Below are the code and all the weights of a small trained network. Each question names an input and a target symbol and asks about switching units off, where a switched-off unit gives its printed mean instead of its output.

import numpy as np


def w(rows, s, z=0):
    codes = np.array(rows[::2]) - 128.0
    scale = np.full(codes.shape[1], s)
    scale[-1] = z or s
    return codes * scale


def f(y):
    return np.maximum(y, 0)


def softmax(a):
    e = np.exp(a - a.max(-1, keepdims=True))
    return e / e.sum(-1, keepdims=True)


def log_softmax(a):
    a = a - a.max(-1, keepdims=True)
    return a - np.log(np.exp(a).sum(-1, keepdims=True))


def net(x, mask):
    ids = ['ΓΣΩαβδεζλμξπτφψ'.index(c) for c in x.split()]
    T = len(ids)
    res = E[ids] + P[:T]
    u = 0
    for l in range(2):
        r = res
        for j in range(3):
            rows = slice(2 * j, 2 * j + 2)
            q, k, v = (r @ M[l][rows].T for M in (Q, K, V))
            z = softmax(np.where(np.tri(T) > 0, q @ k.T / 2**0.5, -1e9)) @ v
            o = O[l][rows]
            res = res + np.where(mask[u + j], z, o[:, -1]) @ o[:, :-1]
        u += 3
        y = f(res @ A[l][:, :-1].T + A[l][:, -1])
        res = res + np.where(mask[u : u + 4], y, B[l][:, -1]) @ B[l][:, :-1]
        u += 4
    return log_softmax(res[-1] @ U[:, :-1].T + U[:, -1])


Q, K, V, O, A, B = {}, {}, {}, {}, {}, {}
E = w([
[149,115,99],'Γ',
[111,138,186],'Σ',
[161,134,176],'Ω',
[138,109,154],'α',
[161,251,91],'β',
[53,105,127],'δ',
[111,72,101],'ε',
[52,98,202],'ζ',
[88,160,88],'λ',
[65,166,119],'μ',
[215,151,125],'ξ',
[91,109,107],'π',
[131,113,135],'τ',
[148,185,169],'φ',
[189,100,143],'ψ',
],0.025)
P = w([
[156,147,6],'0',
[146,160,23],'1',
[155,156,26],'2',
[172,155,32],'3',
[160,155,37],'4',
[159,145,26],'5',
[171,149,32],'6',
[168,152,17],'7',
[155,151,28],'8',
[170,149,32],'9',
[184,154,22],'10',
],0.0022)
Q[0] = w([
[147,95,103],'L0H0',
[245,166,82],'L0H0',
[90,107,32],'L0H1',
[111,135,34],'L0H1',
[151,204,114],'L0H2',
[230,96,192],'L0H2',
],0.012)
K[0] = w([
[149,114,95],'L0H0',
[202,227,20],'L0H0',
[72,70,3],'L0H1',
[95,143,18],'L0H1',
[175,175,118],'L0H2',
[180,100,159],'L0H2',
],0.012)
V[0] = w([
[116,152,100],'L0H0',
[124,177,161],'L0H0',
[68,117,2],'L0H1',
[112,149,72],'L0H1',
[102,116,127],'L0H2',
[158,114,165],'L0H2',
],0.013)
O[0] = w([
[39,240,179,250],'L0H0',
[33,190,181,252],'L0H0',
[155,115,14,208],'L0H1',
[176,86,45,184],'L0H1',
[177,31,166,41],'L0H2',
[167,79,253,119],'L0H2',
],0.0044,0.0011)
A[0] = w([
[239,168,254,147],'L0N0',
[213,95,124,115],'L0N1',
[172,163,122,182],'L0N2',
[4,108,193,253],'L0N3',
],0.0093,0.005)
B[0] = w([
[100,78,219,254],'L0N0',
[183,186,119,168],'L0N1',
[82,227,188,176],'L0N2',
[3,105,30,219],'L0N3',
],0.0069,0.0094)
Q[1] = w([
[62,148,108],'L1H0',
[163,43,132],'L1H0',
[2,81,207],'L1H1',
[178,103,152],'L1H1',
[56,19,65],'L1H2',
[164,97,114],'L1H2',
],0.0064)
K[1] = w([
[66,254,83],'L1H0',
[94,110,210],'L1H0',
[114,198,123],'L1H1',
[124,68,130],'L1H1',
[100,195,104],'L1H2',
[155,137,95],'L1H2',
],0.0073)
V[1] = w([
[155,64,72],'L1H0',
[123,173,193],'L1H0',
[112,168,65],'L1H1',
[106,32,55],'L1H1',
[136,2,132],'L1H2',
[134,138,83],'L1H2',
],0.0086)
O[1] = w([
[134,108,231,2],'L1H0',
[199,28,255,183],'L1H0',
[164,100,83,217],'L1H1',
[123,132,184,75],'L1H1',
[111,83,66,50],'L1H2',
[127,21,215,110],'L1H2',
],0.0055,0.004)
A[1] = w([
[142,250,181,209],'L1N0',
[159,35,112,238],'L1N1',
[109,67,89,152],'L1N2',
[182,142,58,1],'L1N3',
],0.013,0.0029)
B[1] = w([
[150,14,86,254],'L1N0',
[193,151,140,207],'L1N1',
[210,141,97,218],'L1N2',
[87,215,248,210],'L1N3',
],0.011,0.0076)
U = w([
[163,36,88,46],'Γ',
[174,141,62,167],'Σ',
[141,123,104,224],'Ω',
[116,124,172,255],'α',
[76,221,127,107],'β',
[75,162,63,197],'δ',
[75,42,95,104],'ε',
[155,248,231,102],'ζ',
[127,95,68,141],'λ',
[196,115,208,61],'μ',
[2,151,172,96],'ξ',
[35,78,57,89],'π',
[75,101,210,109],'τ',
[209,143,113,108],'φ',
[133,76,8,139],'ψ',
],0.013,0.01)

Each question gives the input, a string of symbols that net reads in full, and the target symbol t.
The units are the heads (2 rows each of Q, K, V and O) and the neurons (one row each of A and B). Each row of codes is followed by its name. A weight is (code - 128) times the scale printed after its matrix; where a second scale follows, it is the last column's (O, A, B and U).
mask holds one flag per unit, layer by layer, with each layer's heads first. A switched-off unit (its flag False) gives its mean, the last column of its rows in O or B, instead of its output. The means were averaged over made-up inputs and are rounded, as every weight is.
A unit's drop is (log p(t) with every unit on - log p(t) with that unit switched off) / (log p(t) with every unit on - log p(t) with every unit switched off).
The circuit of an input: a set's keep is (log p(t) with only the set's units on - log p(t) with every unit switched off) / (log p(t) with every unit on - log p(t) with every unit switched off). Starting from the 12 units with the biggest drops (on a tie, the unit counted first), units are removed one at a time, each time the one whose removal leaves the highest keep (on an exact tie, the one counted first), for as long as the keep stays at least 0.8.
circuit, biggest first: the units of the circuit, biggest drop first
unit that matters most: the unit with the biggest drop
k most important neurons: the k neurons with the biggest drops, biggest first
k most important neurons of layer l: the k neurons of layer l with the biggest drops, biggest first
which heads matter: for each layer, one digit per head in row order, 1 if its drop is at least 0.15 and else 0, layers parted by /
drop of u: that unit's drop, to one decimal
input δ β ψ φ ε μ, target β: which heads matter : 111 / 110
input τ α Γ δ Γ φ Σ Γ Σ ψ, target μ: unit that matters most : L0N0
input Γ ξ β ζ Γ λ, target ζ: which heads matter : 010 / 100
input ε λ α Ω λ, target β: circuit, biggest first : (L1N3 L0H1 L1N0 L0N0)
input Σ π ζ α Γ ψ β Γ Γ Γ Ω, target ξ: which heads matter : 110 / 000
input ξ Γ Ω Γ Ω ζ ψ ψ, target μ: circuit, biggest first : (L1H0 L0N0 L0H1)
input μ ζ α β, target ψ: 2 most important neurons : (L1N0 L0N3)
input φ Γ π ψ μ, target δ: which heads matter : 000 / 000
input φ α ψ β δ Ω δ Γ Ω Ω, target ξ: circuit, biggest first : (L0N3 L0H1 L0H0)
input α Σ β Γ τ Σ τ μ ε Σ ξ, target Γ: 3 most important neurons : (L1N0 L0N3 L1N3)
input Γ ψ ψ Γ Ω λ Γ ψ Ω Γ, target ζ: which heads matter : 010 / 000
input Γ λ Γ ξ μ μ Γ ζ ε ψ β, target ψ: 2 most important neurons of layer 0 : (L0N2 L0N3)
input δ α ψ Γ ξ μ ζ Σ, target ξ: 4 most important neurons : (L0N3 L1N0 L0N0 L1N1)
input Ω Σ Ω Ω ψ α μ Γ Σ Σ δ, target ψ: most important neuron : (L1N2)
input Ω Γ α Γ β ε, target μ: 2 most important neurons of layer 0 : (L0N3 L0N2)
input φ ψ τ Σ Ω, target τ: 2 most important neurons : (L0N0 L1N2)
input Σ ε δ, target ψ: drop of L1N2 : 0.3
input Σ ζ π δ Γ δ π Ω π, target Σ: drop of L1N0 : 0.2
input ψ ξ δ μ ζ, target π: drop of L1H0 : 0.1
input Γ ξ ε Σ Ω φ β ψ δ, target Σ: most important neuron of layer 0 : (L0N2)
input ψ ψ Ω Σ ξ Γ Γ ψ Γ, target ζ: drop of L0N0 : 0.2
